Here is a tiny trained network, its code and every weight. The questions are about switching its units off for an input and a class, where a switched-off unit gives its printed mean instead of its output.

import numpy as np


def w(rows, s, z=0):
    codes = np.array(rows[::2]) - 128.0
    scale = np.full(codes.shape[1], s)
    scale[-1] = z or s
    return codes * scale


def norm(h):
    return h / np.sqrt((h * h).mean(-1, keepdims=True) + 1e-5)


def f(y):
    return np.maximum(y, 0)


def log_softmax(a):
    a = a - a.max(-1, keepdims=True)
    return a - np.log(np.exp(a).sum(-1, keepdims=True))


def net(x, mask):
    res = np.array(x, float).reshape(1, 5) / 4 @ E
    u = 0
    for l in range(3):
        y = f(norm(res) @ A[l][:, :-1].T + A[l][:, -1])
        res = res + np.where(mask[u : u + 10], y, B[l][:, -1]) @ B[l][:, :-1]
        u += 10
    return log_softmax(norm(res)[-1] @ U[:, :-1].T + U[:, -1])


A, B = {}, {}
E = w([
[117,42,195,137,60,105],'x0',
[102,66,91,153,165,175],'x1',
[152,101,93,8,128,127],'x2',
[127,130,130,127,129,131],'x3',
[199,103,137,147,179,110],'x4',
],0.014)
A[0] = w([
[220,85,158,143,214,101,5],'L0N0',
[120,128,144,130,146,142,100],'L0N1',
[117,11,127,116,73,97,57],'L0N2',
[202,105,155,135,176,133,52],'L0N3',
[109,161,80,52,186,138,104],'L0N4',
[132,45,89,159,143,255,8],'L0N5',
[139,94,58,141,145,142,91],'L0N6',
[146,176,171,70,118,29,98],'L0N7',
[122,176,124,206,133,150,112],'L0N8',
[145,69,31,162,93,174,46],'L0N9',
],0.0098,0.011)
B[0] = w([
[229,85,45,176,121,14,162],'L0N0',
[133,143,133,121,134,118,128],'L0N1',
[141,137,207,153,154,209,217],'L0N2',
[158,107,82,169,101,61,153],'L0N3',
[170,91,200,173,112,196,251],'L0N4',
[28,109,146,128,238,14,159],'L0N5',
[103,162,183,107,166,114,168],'L0N6',
[51,99,160,147,254,105,221],'L0N7',
[161,100,191,154,136,173,252],'L0N8',
[64,137,172,107,183,58,144],'L0N9',
],0.0094,0.004)
A[1] = w([
[111,59,63,148,167,157,137],'L1N0',
[96,120,194,132,198,164,49],'L1N1',
[80,165,99,123,77,148,48],'L1N2',
[115,136,162,136,95,211,120],'L1N3',
[164,219,178,97,114,33,9],'L1N4',
[31,154,109,100,97,158,58],'L1N5',
[58,148,88,124,78,136,14],'L1N6',
[139,214,8,126,176,158,2],'L1N7',
[198,91,136,160,176,108,146],'L1N8',
[163,86,98,20,139,130,31],'L1N9',
],0.015,0.005)
B[1] = w([
[96,174,169,77,213,64,200],'L1N0',
[115,214,161,91,77,64,233],'L1N1',
[174,81,86,140,147,137,147],'L1N2',
[181,157,115,94,126,73,210],'L1N3',
[68,92,110,83,254,105,179],'L1N4',
[198,84,42,143,169,56,174],'L1N5',
[185,59,76,139,168,87,144],'L1N6',
[207,45,250,77,114,179,196],'L1N7',
[136,138,66,93,79,116,254],'L1N8',
[10,163,31,218,68,216,188],'L1N9',
],0.012,0.0086)
A[2] = w([
[104,40,186,111,48,107,93],'L2N0',
[70,132,96,146,85,208,90],'L2N1',
[191,86,75,132,144,120,3],'L2N2',
[189,170,182,80,54,145,162],'L2N3',
[121,115,120,150,152,139,54],'L2N4',
[184,177,134,154,161,182,66],'L2N5',
[169,127,149,163,148,107,77],'L2N6',
[176,158,78,124,92,86,135],'L2N7',
[151,192,153,247,120,128,39],'L2N8',
[116,170,125,229,135,100,39],'L2N9',
],0.015,0.0061)
B[2] = w([
[248,136,138,88,206,207,205],'L2N0',
[130,241,131,163,56,160,170],'L2N1',
[165,114,102,136,42,36,174],'L2N2',
[122,141,226,128,39,115,254],'L2N3',
[105,130,117,135,141,98,128],'L2N4',
[160,33,146,109,85,146,185],'L2N5',
[128,114,72,99,103,143,182],'L2N6',
[143,118,140,205,70,56,210],'L2N7',
[49,160,39,74,81,192,210],'L2N8',
[73,133,33,54,142,165,185],'L2N9',
],0.011,0.0074)
U = w([
[201,104,201,92,121,204,120],'0',
[126,147,131,116,107,107,252],'1',
[78,164,68,106,79,179,98],'2',
[77,114,139,98,228,100,103],'3',
[190,73,51,125,109,87,87],'4',
[95,153,183,210,79,72,19],'5',
[100,66,149,253,161,178,2],'6',
],0.02,0.016)

Each question gives the input, the list of numbers given to net, and the class t.
The units are the neurons (one row each of A and B). Each row of codes is followed by its name. A weight is (code - 128) times the scale printed after its matrix; where a second scale follows, it is the last column's (A, B and U).
mask holds one flag per neuron, layer by layer. A switched-off neuron (its flag False) gives its mean, the last column of its row in B, instead of its output. The means were averaged over made-up inputs and are rounded, as every weight is.
A unit's drop is (log p(t) with every unit on - log p(t) with that unit switched off) / (log p(t) with every unit on - log p(t) with every unit switched off).
The circuit of an input: a set's keep is (log p(t) with only the set's units on - log p(t) with every unit switched off) / (log p(t) with every unit on - log p(t) with every unit switched off). Starting from the 12 units with the biggest drops (on a tie, the unit counted first), units are removed one at a time, each time the one whose removal leaves the highest keep (on an exact tie, the one counted first), for as long as the keep stays at least 0.8.
circuit, biggest first: the units of the circuit, biggest drop first
most important unit: the unit with the biggest drop
k most important neurons: the k neurons with the biggest drops, biggest first
k most important neurons of layer l: the k neurons of layer l with the biggest drops, biggest first
input [-5,8,0,-4,3], class 3: most important neuron -> L0N5
input [5,-2,5,2,-1], class 0: 3 most important neurons of layer 1 -> L1N8, L1N0, L1N4
input [-1,6,7,2,-8], class 4: 3 most important neurons of layer 0 -> L0N8, L0N7, L0N0
input [-8,2,-8,6,4], class 0: 2 most important neurons -> L1N7, L1N9
input [-4,-1,3,4,6], class 4: circuit, biggest first -> L1N1, L0N0
input [-6,1,7,-1,0], class 2: 2 most important neurons -> L1N9, L2N1
input [-7,-3,-1,-2,-7], class 0: 2 most important neurons of layer 1 -> L1N7, L1N8
input [7,4,4,5,-7], class 0: 2 most important neurons -> L0N2, L2N0
input [-5,8,-8,-5,3], class 2: 2 most important neurons of layer 0 -> L0N8, L0N7
input [6,8,-1,6,-8], class 3: 2 most important neurons -> L0N5, L1N0
input [-7,-1,-6,6,8], class 4: 3 most important neurons -> L1N8, L0N0, L1N1
input [-2,-4,-1,-4,5], class 4: circuit, biggest first -> L0N0, L1N1
input [8,-7,8,1,4], class 0: 3 most important neurons -> L2N0, L1N0, L0N2
input [-3,3,-3,-2,-2], class 5: 2 most important neurons -> L0N8, L1N1
input [6,-5,2,-2,-1], class 0: most important unit -> L2N0
input [6,-4,1,-3,5], class 0: 4 most important neurons -> L2N0, L1N3, L1N0, L1N5
input [-7,7,6,3,4], class 0: 2 most important neurons of layer 0 -> L0N7, L0N4
input [-6,-8,-8,-5,-2], class 2: 2 most important neurons of layer 2 -> L2N8, L2N9
input [6,5,7,-1,6], class 2: 2 most important neurons of layer 1 -> L1N9, L1N7
input [4,2,1,-1,-5], class 4: 2 most important neurons -> L1N5, L0N4
